Here is a tiny trained network, its code and every weight. The questions are about switching its units off for an input and a class, where a switched-off unit gives its printed mean instead of its output.

import numpy as np


def w(rows, s, z=0):
    codes = np.array(rows[::2]) - 128.0
    scale = np.full(codes.shape[1], s)
    scale[-1] = z or s
    return codes * scale


def f(y):
    return np.maximum(y, 0)


def log_softmax(a):
    a = a - a.max(-1, keepdims=True)
    return a - np.log(np.exp(a).sum(-1, keepdims=True))


def net(x, mask):
    res = np.array(x, float).reshape(1, 6) / 4 @ E
    y = f(res @ A[0][:, :-1].T + A[0][:, -1])
    res = res + np.where(mask, y, B[0][:, -1]) @ B[0][:, :-1]
    return log_softmax(res[-1] @ U[:, :-1].T + U[:, -1])


A, B = {}, {}
E = w([
[118,127,175,80,100,149,135,151,4,171,107],'x0',
[126,73,103,78,116,132,72,34,89,82,106],'x1',
[89,95,132,180,116,123,135,163,100,135,195],'x2',
[83,62,22,138,178,120,203,173,178,161,120],'x3',
[103,150,113,200,87,71,90,139,169,121,78],'x4',
[217,123,109,102,95,36,155,174,111,82,124],'x5',
],0.012)
A[0] = w([
[115,92,24,157,100,86,161,192,160,93,76,118],'N0',
[165,158,210,57,91,60,163,115,49,56,176,155],'N1',
[204,89,46,82,151,134,191,90,108,147,91,150],'N2',
[202,169,161,66,35,186,87,41,93,79,4,180],'N3',
[83,83,71,41,120,115,218,132,1,108,152,188],'N4',
[245,125,141,101,92,127,137,111,50,93,171,187],'N5',
[128,145,81,187,129,184,188,154,144,103,149,109],'N6',
[203,52,134,34,123,91,219,84,76,127,132,89],'N7',
[111,139,118,89,199,114,176,196,150,137,98,126],'N8',
[154,79,107,58,112,119,81,53,90,162,80,57],'N9',
[132,154,120,204,52,128,197,134,163,121,188,212],'N10',
[81,54,88,35,132,192,132,58,116,68,125,106],'N11',
[76,119,239,125,103,164,73,186,12,215,130,183],'N12',
[117,74,97,87,143,126,146,200,83,152,154,66],'N13',
[156,171,165,101,107,225,106,75,142,130,180,154],'N14',
[115,79,47,184,91,73,216,134,123,107,78,163],'N15',
[112,82,70,79,146,181,106,76,75,113,117,175],'N16',
[84,126,142,217,95,192,119,86,138,118,169,3],'N17',
[146,72,112,69,106,137,132,113,216,123,133,45],'N18',
[157,134,80,65,218,134,251,191,180,192,77,159],'N19',
[121,21,100,76,154,179,125,78,101,119,123,98],'N20',
[76,108,232,164,69,125,83,116,34,210,120,156],'N21',
[196,133,209,115,143,167,125,177,64,35,165,111],'N22',
[155,140,115,141,120,99,131,112,89,140,82,168],'N23',
[131,51,138,109,166,107,103,80,125,94,152,32],'N24',
],0.0091,0.0042)
B[0] = w([
[187,57,56,196,180,116,123,165,139,158,73,219],'N0',
[102,100,133,102,111,84,124,229,195,89,130,225],'N1',
[112,90,173,144,88,102,126,104,174,157,134,195],'N2',
[177,254,153,123,131,171,80,101,58,26,119,253],'N3',
[204,137,160,130,106,141,83,80,127,193,170,220],'N4',
[94,48,147,72,59,105,93,192,200,91,126,215],'N5',
[157,123,178,96,100,157,143,130,140,158,123,175],'N6',
[86,97,179,66,37,137,118,153,156,110,166,203],'N7',
[150,114,127,100,118,153,181,115,165,172,97,185],'N8',
[150,150,204,49,148,189,101,106,154,63,117,191],'N9',
[119,101,115,92,155,206,119,145,155,135,106,192],'N10',
[88,106,134,86,133,117,100,46,69,141,108,201],'N11',
[87,166,79,132,196,111,249,136,98,110,115,239],'N12',
[175,110,149,155,141,141,111,158,121,154,159,175],'N13',
[98,132,98,118,144,92,95,127,152,65,77,187],'N14',
[148,96,83,151,114,87,99,131,151,121,104,213],'N15',
[111,71,160,63,157,166,109,56,90,167,102,194],'N16',
[132,125,138,98,104,149,119,127,139,77,98,167],'N17',
[90,130,174,128,144,114,140,133,88,138,108,163],'N18',
[155,110,188,96,98,130,253,131,153,164,112,240],'N19',
[117,130,110,155,119,134,125,54,69,147,110,187],'N20',
[111,189,127,107,169,146,226,157,138,104,130,216],'N21',
[87,86,110,161,116,120,147,187,150,101,128,196],'N22',
[163,153,128,167,124,167,144,133,151,91,128,161],'N23',
[102,138,138,141,130,73,135,99,65,110,95,159],'N24',
],0.0099,0.017)
U = w([
[140,89,187,111,66,148,37,155,189,92,136,145],'0',
[97,101,117,103,124,99,117,186,99,120,254,3],'1',
[69,49,134,123,116,78,125,69,134,163,125,120],'2',
[99,170,116,137,184,179,66,38,54,95,121,137],'3',
[123,230,131,195,128,81,146,102,78,78,126,76],'4',
[88,144,213,80,107,163,220,137,138,91,129,153],'5',
[128,70,44,183,162,110,163,203,182,116,118,147],'6',
[202,104,144,147,157,182,184,98,131,194,135,140],'7',
],0.01,0.0032)

Each question gives the input, the list of numbers given to net, and the class t.
The units are the neurons (one row each of A and B). Each row of codes is followed by its name. A weight is (code - 128) times the scale printed after its matrix; where a second scale follows, it is the last column's (A, B and U).
mask holds one flag per neuron, in row order. A switched-off neuron (its flag False) gives its mean, the last column of its row in B, instead of its output. The means were averaged over made-up inputs and are rounded, as every weight is.
A unit's drop is (log p(t) with every unit on - log p(t) with that unit switched off) / (log p(t) with every unit on - log p(t) with every unit switched off).
The circuit of an input: a set's keep is (log p(t) with only the set's units on - log p(t) with every unit switched off) / (log p(t) with every unit on - log p(t) with every unit switched off). Starting from the 12 units with the biggest drops (on a tie, the unit counted first), units are removed one at a time, each time the one whose removal leaves the highest keep (on an exact tie, the one counted first), for as long as the keep stays at least 0.8.
circuit, biggest first: the units of the circuit, biggest drop first
top k neurons: the k neurons with the biggest drops, biggest first
drop when u is switched off: that unit's drop, to one decimal
input [8,-5,2,8,5,8], class 7: circuit, biggest first -> (N4, N13)
input [1,8,-2,7,7,-3], class 2: circuit, biggest first -> (N3)
input [-6,1,-6,6,-7,5], class 7: circuit, biggest first -> (N0, N1)
input [5,-2,-8,-8,-5,6], class 0: top 2 neurons -> (N5, N1)
input [-1,6,7,-6,-7,2], class 0: top 2 neurons -> (N5, N19)
input [5,3,6,6,-7,-1], class 7: top 2 neurons -> (N4, N13)
input [0,3,4,-3,4,-1], class 4: top 3 neurons -> (N19, N7, N5)
input [-7,2,7,0,-4,5], class 0: top 3 neurons -> (N12, N21, N19)
input [-7,-7,4,6,-4,3], class 7: top 3 neurons -> (N19, N6, N1)
input [-4,6,1,0,7,8], class 6: top 2 neurons -> (N0, N4)
input [-1,5,-7,6,7,5], class 6: top 2 neurons -> (N0, N15)
input [0,2,4,7,-4,8], class 7: top 2 neurons -> (N4, N19)
input [-5,-7,-6,6,-1,4], class 7: top 2 neurons -> (N19, N1)
input [-6,-5,2,7,-6,1], class 7: top neuron -> (N19)
input [-4,-6,-1,-2,4,1], class 6: top 2 neurons -> (N4, N3)
input [3,4,4,-7,-8,5], class 0: top 2 neurons -> (N5, N1)
input [3,3,-7,8,-3,-8], class 2: drop when N11 is switched off -> 0.4
input [-1,3,-7,6,1,5], class 7: drop when N1 is switched off -> 0.2
input [-8,-1,6,-6,-8,-6], class 3: drop when N5 is switched off -> 0.2
input [2,-1,3,4,2,-4], class 6: circuit, biggest first -> (N3)
